Below is a small trained network, with its code and all its weights. Each question gives an input and a class and asks what happens when units are switched off, that is, made to give their printed mean instead of their output.

import numpy as np


def w(rows, s, z=0):
    codes = np.array(rows[::2]) - 128.0
    scale = np.full(codes.shape[1], s)
    scale[-1] = z or s
    return codes * scale


def f(y):
    return y / 2 * (1 + np.tanh(0.7978845608 * (y + 0.044715 * y**3)))


def log_softmax(a):
    a = a - a.max(-1, keepdims=True)
    return a - np.log(np.exp(a).sum(-1, keepdims=True))


def net(x, mask):
    res = np.array(x, float).reshape(1, 5) / 4 @ E
    y = f(res @ A[0][:, :-1].T + A[0][:, -1])
    res = res + np.where(mask, y, B[0][:, -1]) @ B[0][:, :-1]
    return log_softmax(res[-1] @ U[:, :-1].T + U[:, -1])


A, B = {}, {}
E = w([
[125,140,125,136],'x0',
[111,87,233,200],'x1',
[5,88,110,105],'x2',
[128,127,128,127],'x3',
[144,62,41,184],'x4',
],0.015)
A[0] = w([
[194,168,157,81,109],'neuron 1',
[202,100,183,226,82],'neuron 2',
[71,121,145,166,84],'neuron 3',
[90,147,230,128,95],'neuron 4',
[64,110,148,139,98],'neuron 5',
[71,117,65,64,134],'neuron 6',
[107,95,154,157,97],'neuron 7',
[79,152,87,103,114],'neuron 8',
[182,155,105,175,127],'neuron 9',
[207,119,95,70,149],'neuron 10',
[29,59,168,161,71],'neuron 11',
[142,66,64,184,198],'neuron 12',
[101,91,159,140,89],'neuron 13',
[128,178,170,130,133],'neuron 14',
[91,182,126,118,154],'neuron 15',
[124,147,169,77,254],'neuron 16',
[37,113,146,160,85],'neuron 17',
[236,166,85,69,233],'neuron 18',
[192,152,248,119,230],'neuron 19',
[75,138,139,104,131],'neuron 20',
[115,220,104,113,138],'neuron 21',
[64,96,37,128,123],'neuron 22',
[83,168,162,33,240],'neuron 23',
],0.015,0.0074)
B[0] = w([
[123,181,127,111,190],'neuron 1',
[167,52,187,207,213],'neuron 2',
[116,121,76,105,158],'neuron 3',
[149,186,110,105,203],'neuron 4',
[103,126,97,65,165],'neuron 5',
[237,171,219,54,207],'neuron 6',
[72,96,58,201,157],'neuron 7',
[218,80,231,82,174],'neuron 8',
[122,75,82,200,171],'neuron 9',
[107,124,68,120,192],'neuron 10',
[130,153,45,96,201],'neuron 11',
[245,99,61,180,201],'neuron 12',
[118,132,88,143,155],'neuron 13',
[178,226,138,129,170],'neuron 14',
[92,119,170,75,163],'neuron 15',
[89,159,169,54,198],'neuron 16',
[80,152,69,90,179],'neuron 17',
[19,138,22,94,245],'neuron 18',
[160,236,174,193,251],'neuron 19',
[98,110,141,77,164],'neuron 20',
[76,115,136,95,181],'neuron 21',
[255,180,142,62,205],'neuron 22',
[55,121,184,35,227],'neuron 23',
],0.0095,0.021)
U = w([
[23,177,92,123,136],'0',
[205,174,188,140,222],'1',
[114,72,21,136,215],'2',
[139,27,160,229,21],'3',
[101,63,247,90,4],'4',
],0.015,0.0024)

Each question gives the input, the list of numbers given to net, and the class t.
The units are the neurons (one row each of A and B). Each row of codes is followed by its name. A weight is (code - 128) times the scale printed after its matrix; where a second scale follows, it is the last column's (A, B and U).
mask holds one flag per neuron, in row order. A switched-off neuron (its flag False) gives its mean, the last column of its row in B, instead of its output. The means were averaged over made-up inputs and are rounded, as every weight is.
A unit's drop is (log p(t) with every unit on - log p(t) with that unit switched off) / (log p(t) with every unit on - log p(t) with every unit switched off).
The circuit of an input: a set's keep is (log p(t) with only the set's units on - log p(t) with every unit switched off) / (log p(t) with every unit on - log p(t) with every unit switched off). Starting from the 12 units with the biggest drops (on a tie, the unit counted first), units are removed one at a time, each time the one whose removal leaves the highest keep (on an exact tie, the one counted first), for as long as the keep stays at least 0.8.
circuit, biggest first: the units of the circuit, biggest drop first
k most important neurons: the k neurons with the biggest drops, biggest first
drop of u: that unit's drop, to one decimal
input [5,-7,-4,-2,0], class 0: circuit, biggest first	[neuron 18]
input [-8,-7,1,-2,-2], class 4: 2 most important neurons	[neuron 6; neuron 8]
input [5,1,7,2,8], class 2: 3 most important neurons	[neuron 19; neuron 11; neuron 17]
input [-2,8,0,-3,3], class 3: 2 most important neurons	[neuron 2; neuron 18]
input [-7,0,4,1,4], class 1: 2 most important neurons	[neuron 18; neuron 22]
input [6,1,1,5,3], class 2: 4 most important neurons	[neuron 19; neuron 6; neuron 2; neuron 8]
input [-7,0,-1,-6,-4], class 0: 2 most important neurons	[neuron 6; neuron 22]
input [0,1,1,1,-7], class 0: 2 most important neurons	[neuron 6; neuron 2]
input [2,-1,2,-8,-8], class 4: 2 most important neurons	[neuron 18; neuron 23]
input [-2,-4,-3,6,1], class 2: 2 most important neurons	[neuron 19; neuron 23]
input [-6,8,-1,1,4], class 3: drop of neuron 2	0.3
input [-3,-4,4,8,2], class 1: drop of neuron 22	0.0
input [-2,-5,6,2,2], class 1: drop of neuron 22	0.1
input [-3,-1,6,6,5], class 1: circuit, biggest first	[neuron 22]
